Below are the code and all the weights of a small trained network. Each question names an input and a class and asks about switching units off, where a switched-off unit gives its printed mean instead of its output.

import numpy as np


def w(rows, s, z=0):
    codes = np.array(rows[::2]) - 128.0
    scale = np.full(codes.shape[1], s)
    scale[-1] = z or s
    return codes * scale


def f(y):
    return np.maximum(y, 0)


def log_softmax(a):
    a = a - a.max(-1, keepdims=True)
    return a - np.log(np.exp(a).sum(-1, keepdims=True))


def net(x, mask):
    res = np.array(x, float).reshape(1, 3) / 4 @ E
    y = f(res @ A[0][:, :-1].T + A[0][:, -1])
    res = res + np.where(mask, y, B[0][:, -1]) @ B[0][:, :-1]
    return log_softmax(res[-1] @ U[:, :-1].T + U[:, -1])


A, B = {}, {}
E = w([
[146,71,7,155,76],'x0',
[189,64,172,26,91],'x1',
[39,165,64,50,80],'x2',
],0.012)
A[0] = w([
[43,138,117,64,96,95],'N1',
[161,82,152,9,148,141],'N2',
[174,100,118,83,80,120],'N3',
[181,121,50,118,61,131],'N4',
[117,127,121,109,135,144],'N5',
[97,179,202,100,126,93],'N6',
[113,147,137,109,149,249],'N7',
[130,221,95,159,140,120],'N8',
[122,168,118,76,94,93],'N9',
[47,191,206,90,129,146],'N10',
[141,179,195,142,150,116],'N11',
[136,93,75,196,62,89],'N12',
[201,83,160,212,138,151],'N13',
[51,147,117,89,96,94],'N14',
[52,176,66,44,95,167],'N15',
[70,177,96,203,174,111],'N16',
],0.014,0.017)
B[0] = w([
[169,64,167,114,98,193],'N1',
[136,186,173,174,244,216],'N2',
[140,195,155,115,191,177],'N3',
[156,161,89,100,148,199],'N4',
[100,112,130,135,127,150],'N5',
[198,165,64,28,92,178],'N6',
[28,116,60,171,191,233],'N7',
[136,157,204,146,184,174],'N8',
[163,109,188,109,91,160],'N9',
[154,117,75,66,142,219],'N10',
[196,96,61,55,81,177],'N11',
[206,177,75,37,98,177],'N12',
[114,27,156,103,97,208],'N13',
[164,106,179,72,66,179],'N14',
[102,60,151,91,142,254],'N15',
[170,175,217,107,210,198],'N16',
],0.011,0.02)
U = w([
[152,217,220,125,199,124],'0',
[146,6,180,105,94,123],'1',
[178,177,26,70,117,119],'2',
[41,91,45,166,193,250],'3',
[89,155,170,166,109,89],'4',
[122,133,91,149,73,80],'5',
[114,155,101,155,43,87],'6',
],0.016,0.011)

Each question gives the input, the list of numbers given to net, and the class t.
The units are the neurons (one row each of A and B). Each row of codes is followed by its name. A weight is (code - 128) times the scale printed after its matrix; where a second scale follows, it is the last column's (A, B and U).
mask holds one flag per neuron, in row order. A switched-off neuron (its flag False) gives its mean, the last column of its row in B, instead of its output. The means were averaged over made-up inputs and are rounded, as every weight is.
A unit's drop is (log p(t) with every unit on - log p(t) with that unit switched off) / (log p(t) with every unit on - log p(t) with every unit switched off).
The circuit of an input: a set's keep is (log p(t) with only the set's units on - log p(t) with every unit switched off) / (log p(t) with every unit on - log p(t) with every unit switched off). Starting from the 12 units with the biggest drops (on a tie, the unit counted first), units are removed one at a time, each time the one whose removal leaves the highest keep (on an exact tie, the one counted first), for as long as the keep stays at least 0.8.
units of the circuit, in order: the units of the circuit, biggest drop first
unit that matters most: the unit with the biggest drop
k most important neurons: the k neurons with the biggest drops, biggest first
drop when u is switched off: that unit's drop, to one decimal
input [7,8,0], class 0: units of the circuit, in order : (N2)
input [-4,7,-6], class 0: 2 most important neurons : (N2, N15)
input [-2,-7,7], class 0: 4 most important neurons : (N16, N8, N13, N11)
input [-2,2,-4], class 1: 2 most important neurons : (N13, N4)
input [6,8,-7], class 0: 2 most important neurons : (N2, N3)
input [6,0,-4], class 2: 2 most important neurons : (N12, N15)
input [5,-4,6], class 1: 2 most important neurons : (N15, N2)
input [2,-1,3], class 3: 2 most important neurons : (N13, N11)
input [8,7,-4], class 2: 3 most important neurons : (N12, N16, N4)
input [5,-7,-7], class 0: 3 most important neurons : (N16, N15, N1)
input [0,2,3], class 3: 2 most important neurons : (N16, N13)
input [7,-2,8], class 1: 2 most important neurons : (N15, N1)
input [1,3,2], class 3: 2 most important neurons : (N16, N8)
input [2,-1,4], class 1: unit that matters most : N2
input [0,5,8], class 1: 2 most important neurons : (N15, N1)
input [5,8,7], class 0: 2 most important neurons : (N2, N3)
input [-3,0,6], class 1: drop when N3 is switched off : 0.0
input [-1,7,-4], class 0: drop when N2 is switched off : 0.4
input [3,-4,2], class 0: drop when N13 is switched off : 0.1
input [-3,-2,-2], class 3: drop when N1 is switched off : 0.1
input [-7,-5,-3], class 2: units of the circuit, in order : (N11)
